Below is a small trained network, with its code and all its weights. Each question gives an input and a class and asks what happens when units are switched off, that is, made to give their printed mean instead of their output.

import numpy as np


def w(rows, s, z=0):
    codes = np.array(rows[::2]) - 128.0
    scale = np.full(codes.shape[1], s)
    scale[-1] = z or s
    return codes * scale


def f(y):
    return y / 2 * (1 + np.tanh(0.7978845608 * (y + 0.044715 * y**3)))


def log_softmax(a):
    a = a - a.max(-1, keepdims=True)
    return a - np.log(np.exp(a).sum(-1, keepdims=True))


def net(x, mask):
    res = np.array(x, float).reshape(1, 7) / 4 @ E
    y = f(res @ A[0][:, :-1].T + A[0][:, -1])
    res = res + np.where(mask, y, B[0][:, -1]) @ B[0][:, :-1]
    return log_softmax(res[-1] @ U[:, :-1].T + U[:, -1])


A, B = {}, {}
E = w([
[73,118,149,237],'x0',
[95,166,6,127],'x1',
[187,254,174,138],'x2',
[130,128,131,127],'x3',
[129,127,128,128],'x4',
[130,126,131,127],'x5',
[39,154,176,78],'x6',
],0.01)
A[0] = w([
[59,162,152,95,89],'N1',
[7,125,170,61,70],'N2',
[135,229,154,146,49],'N3',
[147,157,98,141,175],'N4',
[70,151,141,174,55],'N5',
[154,144,98,60,86],'N6',
[160,192,141,116,116],'N7',
[74,157,138,112,80],'N8',
[70,174,167,86,117],'N9',
[164,133,121,81,44],'N10',
[59,128,179,204,43],'N11',
[160,60,188,142,239],'N12',
[102,131,148,219,89],'N13',
[85,164,170,48,114],'N14',
[100,48,93,96,135],'N15',
[129,123,161,211,49],'N16',
[177,116,211,61,226],'N17',
[90,81,74,128,154],'N18',
[106,169,58,96,253],'N19',
[139,214,121,123,101],'N20',
[218,85,109,173,35],'N21',
[177,113,133,34,49],'N22',
[132,173,140,130,72],'N23',
[162,135,99,183,82],'N24',
[176,117,105,159,83],'N25',
[100,147,210,93,155],'N26',
[136,78,122,48,145],'N27',
],0.015,0.0046)
B[0] = w([
[215,87,150,132,182],'N1',
[152,100,158,130,229],'N2',
[103,159,175,69,215],'N3',
[116,119,173,143,174],'N4',
[158,140,69,133,165],'N5',
[127,124,62,142,183],'N6',
[58,136,124,77,195],'N7',
[195,86,157,142,159],'N8',
[148,118,144,131,192],'N9',
[133,99,65,118,155],'N10',
[133,122,78,116,192],'N11',
[83,174,159,175,222],'N12',
[104,121,1,78,193],'N13',
[142,101,104,139,202],'N14',
[77,132,176,81,237],'N15',
[143,137,66,130,179],'N16',
[105,121,106,187,249],'N17',
[116,149,188,114,223],'N18',
[130,142,157,249,242],'N19',
[125,129,159,102,201],'N20',
[156,62,207,127,198],'N21',
[138,128,23,126,200],'N22',
[111,112,150,49,154],'N23',
[150,82,137,128,172],'N24',
[153,83,198,105,164],'N25',
[129,120,151,160,206],'N26',
[104,139,92,119,211],'N27',
],0.0097,0.011)
U = w([
[241,28,155,105,68],'0',
[115,133,12,99,128],'1',
[24,163,166,40,108],'2',
[99,162,129,173,255],'3',
[84,197,134,254,73],'4',
],0.0096,0.007)

Each question gives the input, the list of numbers given to net, and the class t.
The units are the neurons (one row each of A and B). Each row of codes is followed by its name. A weight is (code - 128) times the scale printed after its matrix; where a second scale follows, it is the last column's (A, B and U).
mask holds one flag per neuron, in row order. A switched-off neuron (its flag False) gives its mean, the last column of its row in B, instead of its output. The means were averaged over made-up inputs and are rounded, as every weight is.
A unit's drop is (log p(t) with every unit on - log p(t) with that unit switched off) / (log p(t) with every unit on - log p(t) with every unit switched off).
The circuit of an input: a set's keep is (log p(t) with only the set's units on - log p(t) with every unit switched off) / (log p(t) with every unit on - log p(t) with every unit switched off). Starting from the 12 units with the biggest drops (on a tie, the unit counted first), units are removed one at a time, each time the one whose removal leaves the highest keep (on an exact tie, the one counted first), for as long as the keep stays at least 0.8.
circuit, biggest first: the units of the circuit, biggest drop first
top k neurons: the k neurons with the biggest drops, biggest first
drop of u: that unit's drop, to one decimal
input [-3,-8,5,3,-2,-7,-3], class 4: circuit, biggest first	(N17)
input [-3,4,7,0,-1,2,-6], class 2: circuit, biggest first	(N7 N3)
input [-3,5,-3,-7,1,-1,5], class 0: circuit, biggest first	(N1 N2)
input [0,2,-5,5,4,3,-2], class 2: circuit, biggest first	(N15 N18)
input [-7,7,3,7,-4,0,-7], class 0: top 2 neurons	(N21 N25)
input [6,-4,1,-5,-7,0,7], class 0: circuit, biggest first	(N1 N2)
input [-1,8,0,5,7,3,7], class 4: top 2 neurons	(N19 N21)
input [-7,-6,-1,-3,-2,0,2], class 1: top 2 neurons	(N22 N19)
input [-6,7,6,3,-4,0,5], class 4: top 2 neurons	(N19 N13)
input [-1,-8,-6,0,6,1,4], class 4: circuit, biggest first	(N12 N17)
input [-3,1,-4,-4,-2,0,5], class 0: circuit, biggest first	(N2 N1)
input [8,-5,-8,-6,-6,3,0], class 1: top 3 neurons	(N13 N11 N16)
input [-6,-6,-8,-1,8,5,2], class 2: top 2 neurons	(N15 N19)
input [-7,7,2,-5,-5,-4,-8], class 0: circuit, biggest first	(N21)
input [-8,-8,1,-4,3,6,-3], class 1: top 3 neurons	(N22 N19 N10)
input [4,8,-6,-1,-5,-3,4], class 4: top 2 neurons	(N19 N3)
input [-4,6,2,6,7,-2,-3], class 4: top 2 neurons	(N19 N13)
input [4,8,-8,-1,8,-5,-4], class 2: top 3 neurons	(N15 N18 N17)
input [2,6,-6,3,-5,-1,-3], class 2: top 3 neurons	(N15 N18 N17)
input [3,8,-1,2,5,-7,-4], class 4: circuit, biggest first	(N19)
input [-3,-6,1,7,-2,3,-5], class 4: top 2 neurons	(N12 N17)
input [-2,8,-4,2,-6,-4,2], class 4: drop of N19	0.9
input [5,4,7,1,5,0,-3], class 2: drop of N3	0.2
